Below is a small trained network, with its code and all its weights. Each question gives an input and a class and asks what happens when units are switched off, that is, made to give their printed mean instead of their output.

import numpy as np


def w(rows, s, z=0):
    codes = np.array(rows[::2]) - 128.0
    scale = np.full(codes.shape[1], s)
    scale[-1] = z or s
    return codes * scale


def f(y):
    return np.maximum(y, 0)


def log_softmax(a):
    a = a - a.max(-1, keepdims=True)
    return a - np.log(np.exp(a).sum(-1, keepdims=True))


def net(x, mask):
    res = np.array(x, float).reshape(1, 5) / 4 @ E
    y = f(res @ A[0][:, :-1].T + A[0][:, -1])
    res = res + np.where(mask, y, B[0][:, -1]) @ B[0][:, :-1]
    return log_softmax(res[-1] @ U[:, :-1].T + U[:, -1])


A, B = {}, {}
E = w([
[130,133,125,128,128,125,121,136,136,106],'x0',
[133,81,130,58,154,150,220,162,57,48],'x1',
[125,125,134,127,133,133,134,120,118,152],'x2',
[110,148,182,158,68,224,89,87,62,87],'x3',
[132,51,252,106,123,113,84,170,145,161],'x4',
],0.014)
A[0] = w([
[134,128,115,105,187,5,226,153,92,128,103],'n1',
[122,129,195,128,123,168,65,180,138,129,96],'n2',
[113,155,213,171,72,170,46,156,143,186,123],'n3',
[132,194,24,146,109,167,127,82,109,123,68],'n4',
[139,162,228,166,63,165,108,145,153,173,125],'n5',
[95,144,193,136,82,164,75,143,130,148,121],'n6',
[165,171,119,186,109,72,45,60,176,173,204],'n7',
[147,50,123,88,109,173,171,167,78,89,195],'n8',
[106,131,109,121,123,181,151,66,106,72,29],'n9',
[147,108,121,106,158,56,170,147,210,179,53],'n10',
[75,162,149,146,55,215,85,142,37,105,131],'n11',
[64,101,166,176,68,210,40,167,161,144,110],'n12',
[151,38,138,38,119,181,217,179,36,54,79],'n13',
[151,210,74,230,102,30,15,90,167,219,59],'n14',
[132,137,218,152,69,151,63,120,137,155,117],'n15',
[121,133,219,204,21,136,28,141,115,172,139],'n16',
[180,20,254,54,174,114,73,159,183,133,100],'n17',
[206,127,86,95,228,103,136,156,164,163,184],'n18',
[137,133,13,103,150,77,238,104,57,76,180],'n19',
[125,117,105,97,200,20,172,153,214,163,204],'n20',
[189,140,120,115,143,18,153,179,165,173,83],'n21',
[138,164,156,132,119,191,103,118,56,104,69],'n22',
[129,138,166,59,180,123,183,157,45,72,192],'n23',
[123,130,113,94,220,36,221,170,126,125,124],'n24',
[172,126,128,137,168,80,141,161,169,153,82],'n25',
[178,8,174,119,104,55,75,142,100,125,9],'n26',
[150,93,96,80,157,41,123,140,197,161,55],'n27',
[94,102,87,191,131,171,112,123,209,158,215],'n28',
[152,76,145,42,132,192,214,173,89,74,2],'n29',
[152,138,111,81,123,98,134,178,106,105,166],'n30',
[141,207,54,165,110,104,145,102,59,130,204],'n31',
[107,48,232,39,110,126,86,239,159,165,197],'n32',
[127,101,94,117,181,58,167,169,196,162,216],'n33',
[139,79,207,191,90,139,58,147,122,119,104],'n34',
[165,106,84,44,157,85,183,136,106,121,169],'n35',
[140,78,227,80,139,103,95,172,147,134,44],'n36',
[115,161,163,175,60,199,114,84,40,76,97],'n37',
],0.0084,0.0086)
B[0] = w([
[124,90,158,105,81,104,124,163,63,151,203],'n1',
[163,73,118,125,132,103,119,126,94,70,167],'n2',
[174,51,127,127,89,99,143,155,74,86,202],'n3',
[131,149,206,164,184,215,86,53,126,134,198],'n4',
[180,89,111,143,95,108,163,159,79,88,186],'n5',
[176,103,120,138,77,115,152,141,116,75,176],'n6',
[102,187,153,152,192,188,90,80,174,154,230],'n7',
[53,137,111,78,61,65,163,155,152,140,215],'n8',
[108,166,105,87,66,90,178,228,149,158,162],'n9',
[149,113,204,161,175,154,64,104,80,112,183],'n10',
[96,182,132,164,190,179,80,85,168,155,215],'n11',
[163,83,117,132,127,107,162,127,107,95,190],'n12',
[75,215,114,135,160,188,100,116,191,203,240],'n13',
[26,223,76,75,146,154,172,140,231,210,236],'n14',
[145,78,86,139,141,97,129,137,103,65,190],'n15',
[190,63,105,133,109,75,145,148,60,71,220],'n16',
[121,233,102,165,184,144,81,73,195,147,222],'n17',
[116,81,135,100,42,79,145,168,75,117,205],'n18',
[177,59,189,98,63,84,154,163,81,54,254],'n19',
[51,237,118,97,124,169,162,146,175,162,238],'n20',
[142,153,117,137,203,185,81,70,154,142,189],'n21',
[61,176,101,118,156,143,165,130,143,174,173],'n22',
[126,76,144,75,79,70,165,188,112,124,225],'n23',
[162,92,142,111,87,86,146,176,89,121,213],'n24',
[166,134,146,162,159,164,115,69,116,76,164],'n25',
[2,220,66,49,54,60,208,218,226,239,168],'n26',
[140,105,166,215,212,167,63,84,95,104,184],'n27',
[177,110,215,155,156,200,93,84,84,97,193],'n28',
[145,198,196,207,213,249,51,13,163,138,197],'n29',
[167,104,89,127,182,76,109,86,113,102,171],'n30',
[63,198,123,94,102,136,147,148,211,193,223],'n31',
[153,152,132,222,195,208,65,59,99,132,238],'n32',
[46,203,91,67,84,89,152,164,214,220,224],'n33',
[188,74,120,144,91,86,126,137,79,99,183],'n34',
[154,67,105,156,148,113,151,127,94,72,205],'n35',
[42,228,72,104,131,123,139,130,230,214,180],'n36',
[75,222,139,146,166,178,95,94,199,228,214],'n37',
],0.0091,0.018)
U = w([
[50,158,81,112,85,124,197,164,166,157,78],'0',
[145,140,177,254,159,214,94,47,110,109,227],'1',
[223,3,175,136,58,25,215,209,16,42,252],'2',
],0.013,0.0024)

Each question gives the input, the list of numbers given to net, and the class t.
The units are the neurons (one row each of A and B). Each row of codes is followed by its name. A weight is (code - 128) times the scale printed after its matrix; where a second scale follows, it is the last column's (A, B and U).
mask holds one flag per neuron, in row order. A switched-off neuron (its flag False) gives its mean, the last column of its row in B, instead of its output. The means were averaged over made-up inputs and are rounded, as every weight is.
A unit's drop is (log p(t) with every unit on - log p(t) with that unit switched off) / (log p(t) with every unit on - log p(t) with every unit switched off).
The circuit of an input: a set's keep is (log p(t) with only the set's units on - log p(t) with every unit switched off) / (log p(t) with every unit on - log p(t) with every unit switched off). Starting from the 12 units with the biggest drops (on a tie, the unit counted first), units are removed one at a time, each time the one whose removal leaves the highest keep (on an exact tie, the one counted first), for as long as the keep stays at least 0.8.
circuit, biggest first: the units of the circuit, biggest drop first
most important unit: the unit with the biggest drop
top k neurons: the k neurons with the biggest drops, biggest first
drop of u: that unit's drop, to one decimal
input [-4,3,-4,6,-4], class 0: circuit, biggest first => n32
input [-6,-1,-2,-7,3], class 1: top 4 neurons => n27, n10, n32, n21
input [5,6,-5,8,-3], class 0: top 2 neurons => n9, n8
input [-8,8,0,8,-1], class 0: top 4 neurons => n8, n9, n23, n32
input [-7,-5,4,-6,5], class 1: top 2 neurons => n32, n27
input [-1,-3,-3,1,-4], class 1: top 4 neurons => n33, n8, n26, n4
input [-4,1,4,6,-1], class 0: top 2 neurons => n32, n29
input [8,6,-1,2,6], class 1: top 3 neurons => n32, n29, n33
input [-7,-5,7,1,6], class 2: top 2 neurons => n16, n3
input [8,-2,-5,-7,6], class 1: top 3 neurons => n32, n27, n10
input [3,-3,-4,-8,3], class 1: top 2 neurons => n27, n10
input [8,-1,5,-3,1], class 1: top 2 neurons => n8, n26
input [5,-8,0,0,-1], class 0: top 3 neurons => n14, n32, n29
input [6,7,4,-8,-5], class 2: most important unit => n19
input [-4,-1,5,-1,6], class 1: drop of n32 => 5.3
input [3,3,-4,8,0], class 0: drop of n8 => 0.6
input [-5,8,-1,1,8], class 1: drop of n33 => 2.3
